[[-669 -292 -875    4  359 -813  -30 -723]
 [-718 -774  281 -479  190 -228 -900  143]
 [-745  153 -854  449  455  202 -594 -161]
 [ 329 -209 -676 -496  559 -981 -304 -801]
 [  71 -273 -171   18 -113 -261 -190 -490]
 [-755 -550 -603 -459  -19 -280 -571  505]
 [-621 -797  392 -805 -462   11 -828   61]
 [ 431  197  222  325 -530 -496 -678 -510]
 [ 410  -50  144  247  498   21  350  349]
 [-835  -86 -185   -7 -631  212 -306 -877]] value -745

[[617 655 636 531 538 587 589 555 610]
 [741 730 522 692 695 635 703 844 554]
 [709 780 516 514 702 535 541 559 686]
 [316 366 304 621 421 562 461 471 506]
 [764 424 767 467 327 481 226 220 684]] value 709

[[  5  -4  11  12 -24  -5  38]
 [ 16   2  13  18   4 -13   4]
 [  2   4  -5  10   8  -2 -37]
 [ -6  10 -14  -5  17  11 -27]
 [ -2  14  -8 -12  24   8 -24]
 [  6   5  -2  12  11  -3 -36]
 [ 15  -6  19  19 -13 -17  36]
 [ 16  -4  20  17  -9 -16  34]
 [ -1  11  -2 -13  11   5   4]
 [ -6  10 -14  -7  22  12 -34]
 [-15   3 -24   7   6  19 -43]] value 2

[[ 603 -597  594  377  142 -510]
 [-646  590  128  463  603 -482]
 [ 600  568  577  381 -582 -563]
 [ 654  588 -200 -470 -559  -52]
 [ 486 -603 -628  -92 -579  573]
 [ 438 -564 -534 -116 -517  110]
 [-565 -552 -521 -369  624 -150]
 [ 579  620 -508 -622 -564  274]
 [-596 -613   19  560 -585  609]] value 600

[[40 47 67 77 72 41 29 25 67 54 49 48 82 53 69 47]
 [40 49 64 80 70 41 27 25 65 54 49 48 78 52 68 47]
 [34 53 59 77 68 41 23 25 56 53 48 49 76 58 69 47]
 [40 49 67 77 70 41 29 25 72 53 49 48 75 53 69 46]
 [40 47 67 77 72 39 29 25 73 54 49 48 78 53 66 46]
 [40 49 67 77 70 41 29 25 65 54 49 48 78 53 69 47]] value 34
---
0.09,0.03,-0.14,-0.09,-0.05
0.04,0.04,-0.10,-0.05,-0.03
-0.16,-0.08,0.13,-0.03,-0.06
gives -0.05, -0.16

-2.20,-18.69,1.00,17.78,-11.45,9.71 gives 9.71, -2.20

0.02,0.02,-0.07,-0.19
-0.10,0.08,0.16,-0.03
gives -0.19, -0.10

0.0,-0.9,1.2,1.6,0.6,0.4,-1.4 gives -1.4, 0.0

0.17,-0.12,-0.09,-0.02 gives -0.02, 0.17

9.5,-18.8,2.9,18.9,17.9 gives 17.9, 9.5

-0.866,0.303,1.496,-0.330,1.610
-2.007,-0.593,1.513,-0.503,1.009
-0.059,0.581,1.129,0.170,1.214
gives 1.610, -0.059

-13.0,-16.1,5.5,12.2,14.9,-0.9 gives -0.9, -13.0

0.100,0.198,0.213,0.226
0.181,0.120,0.202,0.062
0.214,0.112,-0.149,0.148
gives 0.226, 0.214

1.9,-0.2,-2.0,0.9,-0.1,1.8,-0.9
0.3,0.0,-0.9,0.3,0.0,0.1,-1.3
-0.2,2.4,-1.0,1.2,2.2,-0.4,-2.5
gives -0.9, -0.2
---
array([-2.28, +1.25, +4.72, -1.68, +0.19, -0.26]) ==> -2.28, -0.26

array([[-1.81, +4.25, +5.45, -0.37, -1.25, -3.23, +0.72],
       [-1.81, -0.38, -0.58, -0.37, -1.25, -2.26, +0.72]]) ==> -1.81, +0.72

array([[-0.78, +0.27, -0.02, +0.39, +0.09],
       [+4.51, +2.44, -4.23, -4.93, +4.02],
       [+2.81, -0.24, -1.31, -2.13, +1.09]]) ==> -0.78, +1.09

array([[+0.74, +0.02, -4.32, -1.76, -3.11],
       [+0.93, -3.50, +0.67, -0.63, -1.35],
       [+0.72, +4.48, -1.31, -0.38, -1.26]]) ==> +0.74, -1.26

array([-1.94, -3.61, -1.35, +4.82, +0.71, +0.08]) ==> -1.94, +0.08

array([[+0.44, +0.92, -2.74, +0.92, +1.69, +2.94, -0.15],
       [+1.44, -0.50, +3.93, +0.77, -0.83, -1.36, +1.33]]) ==> +0.44, +1.33

array([+4.91, -2.41, +2.79, -0.23, +1.05]) ==> +4.91, +1.05

array([[+0.45, -0.67, +0.09, -0.73],
       [+2.35, +4.32, -3.36, +3.99]]) ==> +0.45, +3.99

array([+2.07, -1.49, -1.88, -4.10]) ==> +2.07, -4.10

array([-0.11, +5.41, -1.70, +5.13]) ==> -0.11, +5.13
